Here is a tiny trained network, its code and every weight. The questions are about switching its units off for an input and a class, where a switched-off unit gives its printed mean instead of its output.

import numpy as np


def w(rows, s, z=0):
    codes = np.array(rows[::2]) - 128.0
    scale = np.full(codes.shape[1], s)
    scale[-1] = z or s
    return codes * scale


def norm(h):
    return h / np.sqrt((h * h).mean(-1, keepdims=True) + 1e-5)


def f(y):
    return y / 2 * (1 + np.tanh(0.7978845608 * (y + 0.044715 * y**3)))


def log_softmax(a):
    a = a - a.max(-1, keepdims=True)
    return a - np.log(np.exp(a).sum(-1, keepdims=True))


def net(x, mask):
    res = np.array(x, float).reshape(1, 4) / 4 @ E
    u = 0
    for l in range(4):
        y = f(norm(res) @ A[l][:, :-1].T + A[l][:, -1])
        res = res + np.where(mask[u : u + 5], y, B[l][:, -1]) @ B[l][:, :-1]
        u += 5
    return log_softmax(norm(res)[-1] @ U[:, :-1].T + U[:, -1])


A, B = {}, {}
E = w([
[171,51,193,181,26,76,138,202],'x0',
[110,137,160,101,215,210,62,111],'x1',
[146,105,175,193,128,105,242,192],'x2',
[102,2,126,204,86,126,84,97],'x3',
],0.0057)
A[0] = w([
[62,185,80,83,60,69,118,120,62],'0.n0',
[110,126,120,216,193,136,181,155,244],'0.n1',
[157,154,181,185,63,202,82,150,179],'0.n2',
[116,190,94,120,118,140,133,81,141],'0.n3',
[134,118,178,50,254,145,125,107,253],'0.n4',
],0.0064,0.0015)
B[0] = w([
[179,218,150,90,203,146,72,143,164],'0.n0',
[254,155,170,121,80,22,35,117,179],'0.n1',
[146,181,68,199,215,155,178,75,153],'0.n2',
[192,165,168,164,99,155,42,219,175],'0.n3',
[147,58,124,98,114,210,78,97,254],'0.n4',
],0.0067,0.0054)
A[1] = w([
[217,130,205,196,112,195,120,95,247],'1.n0',
[129,45,70,107,35,66,171,96,166],'1.n1',
[71,157,2,100,196,181,104,122,240],'1.n2',
[142,146,108,133,230,247,72,6,143],'1.n3',
[134,126,128,138,68,141,191,168,51],'1.n4',
],0.0051,0.0016)
B[1] = w([
[153,170,20,57,197,92,167,171,193],'1.n0',
[86,67,116,115,179,65,172,70,156],'1.n1',
[253,14,149,56,25,145,133,74,191],'1.n2',
[145,65,165,185,115,160,97,103,255],'1.n3',
[91,90,176,126,82,37,90,87,128],'1.n4',
],0.0068,0.0074)
A[2] = w([
[173,250,174,194,160,120,146,132,175],'2.n0',
[136,165,114,129,109,247,138,134,1],'2.n1',
[90,22,101,180,146,83,102,48,175],'2.n2',
[64,100,95,215,143,162,170,87,175],'2.n3',
[253,137,122,113,108,128,79,220,213],'2.n4',
],0.0053,0.0017)
B[2] = w([
[96,12,38,75,142,109,100,147,161],'2.n0',
[194,94,170,148,92,67,48,76,152],'2.n1',
[200,193,116,152,223,150,137,113,206],'2.n2',
[147,116,103,110,218,127,157,255,137],'2.n3',
[100,132,21,177,195,54,206,92,255],'2.n4',
],0.0068,0.0059)
A[3] = w([
[211,110,85,168,165,49,123,120,240],'3.n0',
[62,141,94,100,160,77,114,118,104],'3.n1',
[144,176,148,185,107,92,158,158,7],'3.n2',
[149,110,217,170,67,17,255,205,210],'3.n3',
[117,190,153,200,91,101,154,169,35],'3.n4',
],0.0063,0.0011)
B[3] = w([
[78,162,54,64,215,151,98,151,255],'3.n0',
[160,158,136,26,121,71,178,157,139],'3.n1',
[131,145,68,170,31,190,146,111,132],'3.n2',
[3,141,233,130,26,120,84,112,194],'3.n3',
[101,161,229,93,33,153,193,27,126],'3.n4',
],0.0065,0.0085)
U = w([
[236,153,139,103,152,143,75,115,2],'0',
[102,142,129,90,152,55,176,134,154],'1',
[84,73,254,125,32,172,58,69,201],'2',
],0.0053,0.00053)

Each question gives the input, the list of numbers given to net, and the class t.
The units are the neurons (one row each of A and B). Each row of codes is followed by its name. A weight is (code - 128) times the scale printed after its matrix; where a second scale follows, it is the last column's (A, B and U).
mask holds one flag per neuron, layer by layer. A switched-off neuron (its flag False) gives its mean, the last column of its row in B, instead of its output. The means were averaged over made-up inputs and are rounded, as every weight is.
A unit's drop is (log p(t) with every unit on - log p(t) with that unit switched off) / (log p(t) with every unit on - log p(t) with every unit switched off).
The circuit of an input: a set's keep is (log p(t) with only the set's units on - log p(t) with every unit switched off) / (log p(t) with every unit on - log p(t) with every unit switched off). Starting from the 12 units with the biggest drops (on a tie, the unit counted first), units are removed one at a time, each time the one whose removal leaves the highest keep (on an exact tie, the one counted first), for as long as the keep stays at least 0.8.
units of the circuit, in order: the units of the circuit, biggest drop first
top k neurons: the k neurons with the biggest drops, biggest first
k most important neurons of layer l: the k neurons of layer l with the biggest drops, biggest first
drop of u: that unit's drop, to one decimal
input [3,-1,-5,5], class 1: units of the circuit, in order	(0.n4; 1.n3)
input [5,-3,-7,0], class 1: units of the circuit, in order	(0.n4; 1.n3; 2.n4)
input [5,-5,1,-1], class 2: top 2 neurons	(3.n3; 2.n4)
input [4,8,4,1], class 1: top 2 neurons	(1.n0; 0.n1)
input [4,-2,6,1], class 2: top neuron	(3.n3)
input [4,-1,-3,-2], class 1: units of the circuit, in order	(0.n4; 2.n4)
input [-2,3,-3,-5], class 2: 2 most important neurons of layer 2	(2.n2; 2.n3)
input [3,-1,7,-3], class 2: top 2 neurons	(3.n3; 0.n0)
input [8,-7,-8,1], class 1: 3 most important neurons of layer 1	(1.n1; 1.n3; 1.n2)
input [2,-6,-1,7], class 1: top 2 neurons	(1.n1; 2.n2)
input [6,-8,2,0], class 2: top 2 neurons	(3.n3; 2.n4)
input [8,5,4,4], class 1: top 2 neurons	(0.n2; 1.n0)
input [-4,2,-6,-6], class 2: 3 most important neurons of layer 0	(0.n1; 0.n4; 0.n2)
input [5,-8,8,-2], class 2: top neuron	(3.n3)
input [4,-2,8,-6], class 2: 2 most important neurons of layer 0	(0.n0; 0.n3)
input [7,8,1,6], class 1: drop of 1.n0	0.2
input [3,-5,4,-8], class 2: drop of 1.n0	0.2
input [5,-7,3,-5], class 2: drop of 3.n3	0.6
input [8,-7,8,-7], class 2: drop of 3.n3	0.7
input [8,-2,2,-4], class 2: most important neuron of layer 2	(2.n4)
